Below are the code and all the weights of a small trained network. Each question names an input and a class and asks about switching units off, where a switched-off unit gives its printed mean instead of its output.

import numpy as np


def w(rows, s, z=0):
    codes = np.array(rows[::2]) - 128.0
    scale = np.full(codes.shape[1], s)
    scale[-1] = z or s
    return codes * scale


def norm(h):
    return h / np.sqrt((h * h).mean(-1, keepdims=True) + 1e-5)


def f(y):
    return y / 2 * (1 + np.tanh(0.7978845608 * (y + 0.044715 * y**3)))


def log_softmax(a):
    a = a - a.max(-1, keepdims=True)
    return a - np.log(np.exp(a).sum(-1, keepdims=True))


def net(x, mask):
    res = np.array(x, float).reshape(1, 8) / 4 @ E
    u = 0
    for l in range(4):
        y = f(norm(res) @ A[l][:, :-1].T + A[l][:, -1])
        res = res + np.where(mask[u : u + 10], y, B[l][:, -1]) @ B[l][:, :-1]
        u += 10
    return log_softmax(norm(res)[-1] @ U[:, :-1].T + U[:, -1])


A, B = {}, {}
E = w([
[84,102,130,65,203,50,230],'x0',
[168,69,228,214,196,62,130],'x1',
[110,50,186,83,94,205,166],'x2',
[129,128,127,133,129,125,129],'x3',
[187,139,157,45,191,146,58],'x4',
[186,249,153,184,200,251,254],'x5',
[129,126,126,128,127,127,129],'x6',
[135,56,74,144,171,169,127],'x7',
],0.0067)
A[0] = w([
[108,78,222,202,170,106,104,22],'L0N0',
[100,201,151,152,90,70,136,42],'L0N1',
[108,151,183,154,123,142,95,5],'L0N2',
[150,44,31,145,198,167,136,127],'L0N3',
[106,62,226,83,67,197,168,1],'L0N4',
[74,120,132,164,121,194,69,123],'L0N5',
[160,166,147,148,128,172,159,121],'L0N6',
[124,97,119,99,90,79,78,238],'L0N7',
[66,165,176,185,4,84,200,63],'L0N8',
[149,210,255,29,117,97,85,94],'L0N9',
],0.0092,0.0023)
B[0] = w([
[248,98,127,126,62,102,187,210],'L0N0',
[133,108,100,150,170,141,100,145],'L0N1',
[177,145,108,80,79,140,116,121],'L0N2',
[87,65,98,190,145,176,135,209],'L0N3',
[128,228,51,180,197,40,58,217],'L0N4',
[146,126,127,169,84,166,114,169],'L0N5',
[91,117,198,170,106,133,95,190],'L0N6',
[94,179,206,177,150,169,134,254],'L0N7',
[105,45,88,175,140,189,156,204],'L0N8',
[114,26,77,176,156,196,143,219],'L0N9',
],0.014,0.0045)
A[1] = w([
[103,111,146,29,169,87,194,86],'L1N0',
[84,110,109,128,156,101,180,106],'L1N1',
[136,233,187,112,143,183,198,4],'L1N2',
[113,163,35,1,6,176,138,60],'L1N3',
[47,52,161,63,10,24,34,73],'L1N4',
[155,162,115,162,144,37,88,95],'L1N5',
[34,116,87,93,108,205,136,121],'L1N6',
[69,216,70,117,154,127,94,141],'L1N7',
[217,100,158,24,233,192,39,81],'L1N8',
[126,127,110,90,171,99,160,55],'L1N9',
],0.0097,0.0025)
B[1] = w([
[98,169,151,101,60,89,162,149],'L1N0',
[110,140,142,133,81,115,94,178],'L1N1',
[117,124,187,171,178,154,97,149],'L1N2',
[230,125,133,159,119,92,153,154],'L1N3',
[123,151,223,194,181,174,98,173],'L1N4',
[175,155,90,133,164,140,132,150],'L1N5',
[194,85,160,142,131,82,176,255],'L1N6',
[192,119,108,140,162,101,128,204],'L1N7',
[89,103,88,250,64,111,175,189],'L1N8',
[103,159,136,119,86,101,130,132],'L1N9',
],0.017,0.0054)
A[2] = w([
[132,172,124,92,2,161,59,123],'L2N0',
[97,103,131,98,200,106,196,141],'L2N1',
[127,152,126,79,133,152,143,94],'L2N2',
[135,126,157,132,132,184,98,136],'L2N3',
[177,114,108,221,171,150,179,243],'L2N4',
[54,154,163,74,65,73,172,84],'L2N5',
[91,153,230,92,179,183,118,115],'L2N6',
[120,166,139,87,170,108,186,103],'L2N7',
[137,214,112,96,167,234,246,4],'L2N8',
[117,112,132,98,137,109,62,17],'L2N9',
],0.011,0.0022)
B[2] = w([
[133,165,140,114,7,146,135,127],'L2N0',
[182,146,115,132,23,198,61,140],'L2N1',
[155,117,132,217,114,98,158,120],'L2N2',
[87,143,159,71,122,105,167,141],'L2N3',
[98,104,140,67,122,49,57,254],'L2N4',
[95,141,155,80,29,172,104,131],'L2N5',
[83,133,172,85,143,119,97,143],'L2N6',
[183,180,120,193,27,124,46,127],'L2N7',
[153,94,194,251,142,168,55,131],'L2N8',
[123,132,155,215,73,145,102,121],'L2N9',
],0.011,0.018)
A[3] = w([
[136,217,47,129,198,80,104,184],'L3N0',
[133,179,72,90,110,162,148,97],'L3N1',
[142,188,109,99,7,187,79,189],'L3N2',
[93,150,52,170,145,96,115,169],'L3N3',
[110,218,79,122,60,77,60,251],'L3N4',
[109,74,218,49,88,125,80,130],'L3N5',
[123,66,167,63,156,124,43,163],'L3N6',
[126,80,92,50,131,156,59,156],'L3N7',
[235,126,160,84,79,85,157,108],'L3N8',
[111,63,86,112,65,183,103,179],'L3N9',
],0.012,0.002)
B[3] = w([
[77,161,108,4,117,112,2,164],'L3N0',
[136,165,172,73,113,100,74,122],'L3N1',
[121,235,147,114,75,69,200,144],'L3N2',
[86,57,136,14,80,158,41,171],'L3N3',
[86,227,123,66,71,121,87,176],'L3N4',
[78,181,93,85,200,185,213,234],'L3N5',
[150,205,52,123,181,218,171,254],'L3N6',
[139,197,16,205,140,207,185,161],'L3N7',
[222,140,133,32,204,143,209,187],'L3N8',
[22,122,118,91,60,89,236,176],'L3N9',
],0.0093,0.0098)
U = w([
[131,140,209,192,186,185,79,99],'0',
[152,145,94,103,120,105,41,198],'1',
[252,103,153,136,138,98,151,132],'2',
[104,54,124,170,73,112,120,56],'3',
[124,149,100,102,131,136,132,251],'4',
[119,121,74,134,129,162,142,69],'5',
[132,192,170,118,53,120,148,54],'6',
[132,143,106,96,151,138,124,115],'7',
],0.014,0.0026)

Each question gives the input, the list of numbers given to net, and the class t.
The units are the neurons (one row each of A and B). Each row of codes is followed by its name. A weight is (code - 128) times the scale printed after its matrix; where a second scale follows, it is the last column's (A, B and U).
mask holds one flag per neuron, layer by layer. A switched-off neuron (its flag False) gives its mean, the last column of its row in B, instead of its output. The means were averaged over made-up inputs and are rounded, as every weight is.
A unit's drop is (log p(t) with every unit on - log p(t) with that unit switched off) / (log p(t) with every unit on - log p(t) with every unit switched off).
The circuit of an input: a set's keep is (log p(t) with only the set's units on - log p(t) with every unit switched off) / (log p(t) with every unit on - log p(t) with every unit switched off). Starting from the 12 units with the biggest drops (on a tie, the unit counted first), units are removed one at a time, each time the one whose removal leaves the highest keep (on an exact tie, the one counted first), for as long as the keep stays at least 0.8.
circuit, biggest first: the units of the circuit, biggest drop first
most important unit: the unit with the biggest drop
k most important neurons: the k neurons with the biggest drops, biggest first
top k neurons in layer l: the k neurons of layer l with the biggest drops, biggest first
input [8,0,-3,2,-8,3,-2,-8], class 3: most important unit : L0N8
input [-7,7,-2,-1,-3,3,-2,6], class 2: 2 most important neurons : [L0N0, L3N8]
input [6,-1,-2,3,1,-2,-5,4], class 6: 3 most important neurons : [L0N4, L0N9, L0N8]
input [2,2,-7,2,4,-8,-7,-3], class 0: 2 most important neurons : [L1N4, L0N4]
input [-8,-4,-5,4,0,-2,-6,-1], class 6: circuit, biggest first : [L2N0, L3N2]
input [1,5,0,3,-4,-6,4,-3], class 0: top 2 neurons in layer 1 : [L1N6, L1N4]
input [8,7,-2,-1,-2,5,1,3], class 6: 2 most important neurons : [L0N7, L1N6]
input [-3,-2,-5,0,5,-3,5,8], class 5: circuit, biggest first : [L0N3, L3N7]
input [7,-4,-2,2,-6,-6,1,2], class 6: top 3 neurons in layer 2 : [L2N5, L2N1, L2N4]
input [-2,4,-7,-1,5,0,-3,8], class 5: 2 most important neurons : [L0N3, L0N4]
input [3,-7,3,7,-7,-2,-6,5], class 2: top 2 neurons in layer 1 : [L1N6, L1N3]
input [-3,2,8,7,-2,7,-1,3], class 1: circuit, biggest first : [L0N4, L2N4]
input [0,8,-3,-4,-8,5,4,0], class 2: 2 most important neurons : [L0N0, L0N9]
input [5,8,-2,6,-2,6,6,0], class 2: top 2 neurons in layer 0 : [L0N0, L0N7]
input [-8,-5,-3,-4,-8,6,-5,6], class 3: most important unit : L0N7
input [-8,7,0,2,3,-1,7,3], class 6: 2 most important neurons : [L1N6, L2N0]
input [6,7,-5,-4,6,-2,-1,-4], class 2: 2 most important neurons : [L0N0, L0N4]
input [7,6,-7,1,6,1,-1,2], class 1: top 3 neurons in layer 1 : [L1N5, L1N6, L1N8]
input [-6,-7,0,5,1,-1,5,7], class 2: circuit, biggest first : [L1N6, L1N3]
input [5,-7,0,3,3,-2,-5,-2], class 2: circuit, biggest first : [L1N3]
